 10  -10  -38  -78  -72   79  -32 value 10
-29   77   -4  -22  -26  -99   81 value -29
 23  -15  -79   30   20 value 23
-29   20  -77  -32   90   82 value -29
 -6  -70   66   96  -76  -15  -38 value -6
 93  -86  -59  -60   60 value 93
---
[[-38   1 -49  45 -50]
 [-59  -8 -92  58  55]
 [-55 -11 -92  57  58]] -> -92

[[  7 -15  -4 -46  13 -13 -37]
 [ 41   6 -23 -22  72  10   4]
 [-31  -3  74  47 -25 -25 -85]] -> 72

[[-77 110  11  15  46 -99]
 [ -9 -25 -12 -20 -18   9]
 [-11   2 -31  62  14  67]] -> -20

[[ 50  -8   1 -45   5 -13]
 [-29  47 -10  26  53  84]
 [-52  -9  49  43 -29 -13]] -> 26

[[ 95  23 -39 -63 -51  35]
 [-71  -3  72  -2  96 -57]
 [-46 -36  48  -2 -60 -21]] -> -2

[[ 22  23  -3 -37 -25  17]
 [ 68 -26 -89  42  54 -95]
 [-48 -10  71  -2   2  63]] -> 42

[[-82  -9  27 -30]
 [-86 -10  40 -45]
 [-77  -8   7  -8]] -> -10

[[ 39 -46   3 -33 -82 -55 -56]
 [-14  66  69 -39 -80 -83  74]
 [-22 -35 -26 -35 -43 -38 -38]] -> -80
---
[ 71  -9 -33  83 -63  -1] ans = 71
[ 54  98 -46   1  70 -28] ans = 54
[ 93 -97  39  35   8] ans = 93
[ -1  45 -32  18  47 -79  26] ans = -1
[  50  -29 -103   81   -4] ans = 50
[-48  88  26   2  52] ans = -48
---
35	-10	-45	85	102	79	-34 ans = -34

-23	27	42	34	0	-87	-18
-8	87	-37	-16	-25	30	35
ans = -18

-44	16	-96	42	-61 ans = -61

21	-107	-98	72	100	68 ans = 68

-37	-3	20	111	12 ans = 12

105	23	20	53	-30	101 ans = 101

69	27	103	43	-90	77 ans = 77

-27	-59	14	61	109 ans = 109
---
3	7	8	1	2	5 gives 8

4	5	3	1	4	7
3	6	6	7	4	7
gives 6

72	3	59	29	82	32 gives 59

7	4	0	6	4	2 gives 0

-31	7	0	-16	-45	36 gives 0

630	267	480	367	904	495
625	423	912	517	485	298
168	405	702	469	162	549
gives 702
---
 0.72   1.13   0.06   1.09   0.25   1.53  -2.48  -1.42  -0.34  -0.08   0.89   0.32  -0.21   0.25  -1.10
-0.39  -0.75  -0.36  -0.20  -0.36   0.21  -0.86   0.33   0.36  -1.39  -1.55   0.62  -0.28   0.58   0.27
-0.64  -0.46  -0.31  -0.39  -0.32   0.79  -0.23   0.16   0.76   1.32  -1.62  -0.74   0.53  -0.29  -0.06
-0.86  -0.31   0.11  -0.76  -0.31  -0.79   1.57  -0.49  -0.25  -0.05  -1.15   0.29  -0.95   0.37   0.35
-0.25  -1.01  -0.37  -0.48   0.24  -0.07  -2.23   0.35  -0.13  -1.07   2.50  -0.31  -0.03   2.26  -0.47
-0.30   0.31  -0.20  -0.49  -0.57  -0.15   1.40  -0.89   0.67  -0.40  -1.87  -0.93   0.10  -0.37  -1.76
gives 1.13

  9.407    2.980   -8.106   -2.452    1.761   -1.238    5.015    5.545   -1.189
  0.922   15.571   -0.104   11.869   11.841   -1.067   16.817   13.902  -12.866
  9.558   13.298   10.749    0.337   25.622   -4.411   19.318    7.224   -5.145
  1.055    1.221    0.030   13.097    4.846   -8.040    7.701   17.011  -17.223
 14.842    5.043   -1.285    4.923    6.196   -6.493   13.710   12.445  -12.974
 -0.917   -1.987    7.665   13.066    6.459  -11.808    1.564   14.198   -9.781
  3.801    0.746   -5.201    2.146    0.467   -4.960   -2.854    1.509   -1.875
 14.442   10.283    1.924    7.518    8.188  -14.657    7.317    7.121   -9.578
 -0.041   10.673    2.493   11.102    8.112  -11.287    1.001    3.518   -6.651
  1.569    4.658   -0.661   23.919    7.530   -5.178    2.670   16.919    0.026
 10.290   -1.749   -1.510    7.853    5.286   -4.588    8.347   14.259  -10.094
  8.309   -0.725   -8.348    1.448    2.720    0.595    8.403   14.893   -2.645
gives 2.980

  3.32  -13.26   -4.44   -0.97   -4.89    6.11    3.34   -3.05  -10.58   -7.67   -0.98    7.66
 -7.08    8.52    0.12   -2.81    1.59   -9.36   -6.93   -1.34    5.99    3.76   -1.83  -11.24
 -5.31    6.32   -0.01   -2.07    1.50   -8.47   -7.77   -0.69    5.63    3.53   -1.11  -10.88
  8.73    6.07   -7.54    6.24   -6.85    6.54    9.19   -5.67    3.45   -5.62   -4.27    8.03
 -4.89    7.71    0.02   -2.07   -2.24   -9.48   -6.65    0.28    6.74    1.89   -6.44   -9.28
 16.50   -0.08   -4.91   11.93    6.97   -0.18  -18.99    1.11   15.27    7.70   15.10  -16.40
 -0.85    5.48   -1.79    2.05    5.86    5.74    8.43   -5.66   -0.59    2.08    8.68    3.79
 -7.44    7.32   -0.14   -3.48    0.40   -7.95   -4.55   -2.12    3.64    2.12   -2.71   -8.64
  3.18   -7.51    0.86   -1.55  -12.74   -6.69   -7.37    7.82    0.97   -5.69  -17.63   -0.15
gives -13.26

 0.07   0.13  -0.18   0.11   0.15   0.02   0.13   0.03   0.00   0.13   0.14  -0.02
 0.27   0.05  -0.04  -0.10  -0.08   0.06  -0.15   0.06   0.00   0.08  -0.06   0.08
 0.13  -0.11  -0.02   0.05   0.15   0.02   0.19   0.21  -0.03  -0.02  -0.05   0.00
-0.12   0.16   0.00  -0.10  -0.21   0.17  -0.09  -0.04  -0.01  -0.10   0.02  -0.01
-0.03  -0.08   0.08   0.14  -0.02   0.11   0.14  -0.12   0.02   0.06   0.10   0.21
 0.12   0.13  -0.17   0.12   0.12   0.04   0.10   0.02   0.04   0.15   0.09  -0.01
 0.29  -0.04  -0.09   0.00   0.08  -0.03  -0.02  -0.04   0.01   0.07   0.15  -0.06
-0.08  -0.13   0.00  -0.07   0.01  -0.23  -0.16   0.02  -0.09  -0.01  -0.04  -0.15
 0.10   0.01   0.01   0.11   0.18  -0.02   0.16  -0.07  -0.01  -0.01   0.04  -0.23
-0.02  -0.02   0.12   0.06   0.09   0.09   0.18  -0.15   0.10  -0.16   0.07  -0.08
-0.04  -0.08   0.12  -0.14   0.14  -0.18  -0.07   0.03   0.09  -0.08  -0.16   0.05
gives 0.13

-120.012    38.004   -58.427  -100.358   -30.018   -34.882   159.412    14.439    51.939    58.002    98.882
  71.450   -54.216     9.773    10.553   100.169     7.580    -8.128    73.185    44.697    11.268   -32.835
 -38.472    35.011    73.469   -59.578   113.589  -123.084   122.648   -75.938   205.616   -97.539    -4.346
-103.946   -65.866  -144.445    67.404    37.909    77.949   145.678   123.534   -62.891   155.549   117.472
 -30.247   -78.477  -134.628   -76.462    -5.307    42.990    53.301   160.890   -52.598   126.713    40.914
-102.179    28.923    23.450     8.953   108.019   -78.795   176.983   -60.361   148.292   -34.845    55.931
  39.931   -59.335    30.150     8.458   174.464   -64.357    39.994    20.083   141.848   -50.978   -44.998
  59.004  -191.965  -161.316   -15.981    75.353    93.725   -27.002   250.493  -102.363   144.034   -28.750
gives 38.004

 24.02   -4.64    4.15  -18.29   -4.71   12.49
 20.58   -4.31    4.82  -19.55   -6.02   10.87
 20.83   -2.87    7.41  -25.98   -4.99    7.73
 20.31   -3.62    3.92  -15.21   -5.38   11.27
 21.25   -4.98    5.09  -20.77   -6.03   11.87
 23.94   -4.58    6.18  -18.16   -6.34   10.52
 19.79   -4.13    6.44  -24.03   -4.55   10.15
gives -4.64

 -1.5   -1.1    9.7   13.4   -6.0    7.8   13.0   -3.5    3.7    0.2    3.8
 11.9    8.3   20.0   17.7    4.4    7.9   12.2  -13.3    3.8    2.8    2.0
 -5.6   13.2    4.3   14.2    1.6    7.8    3.8   15.5   -2.8    2.1    4.4
 -2.0   14.7    2.7   17.8    2.4    4.8    8.3    2.0   -2.7    2.5    6.3
  0.6    7.3    5.3    3.9    2.6    7.9    6.0    9.1  -17.8   -6.4    9.4
  0.1    5.8    3.7    2.8   -1.3    5.9   13.0    4.7    8.8   -3.6    0.5
-24.6    3.8    0.9   11.9    4.9    2.9   -2.5    8.1    0.2   -2.1    1.4
gives -1.1
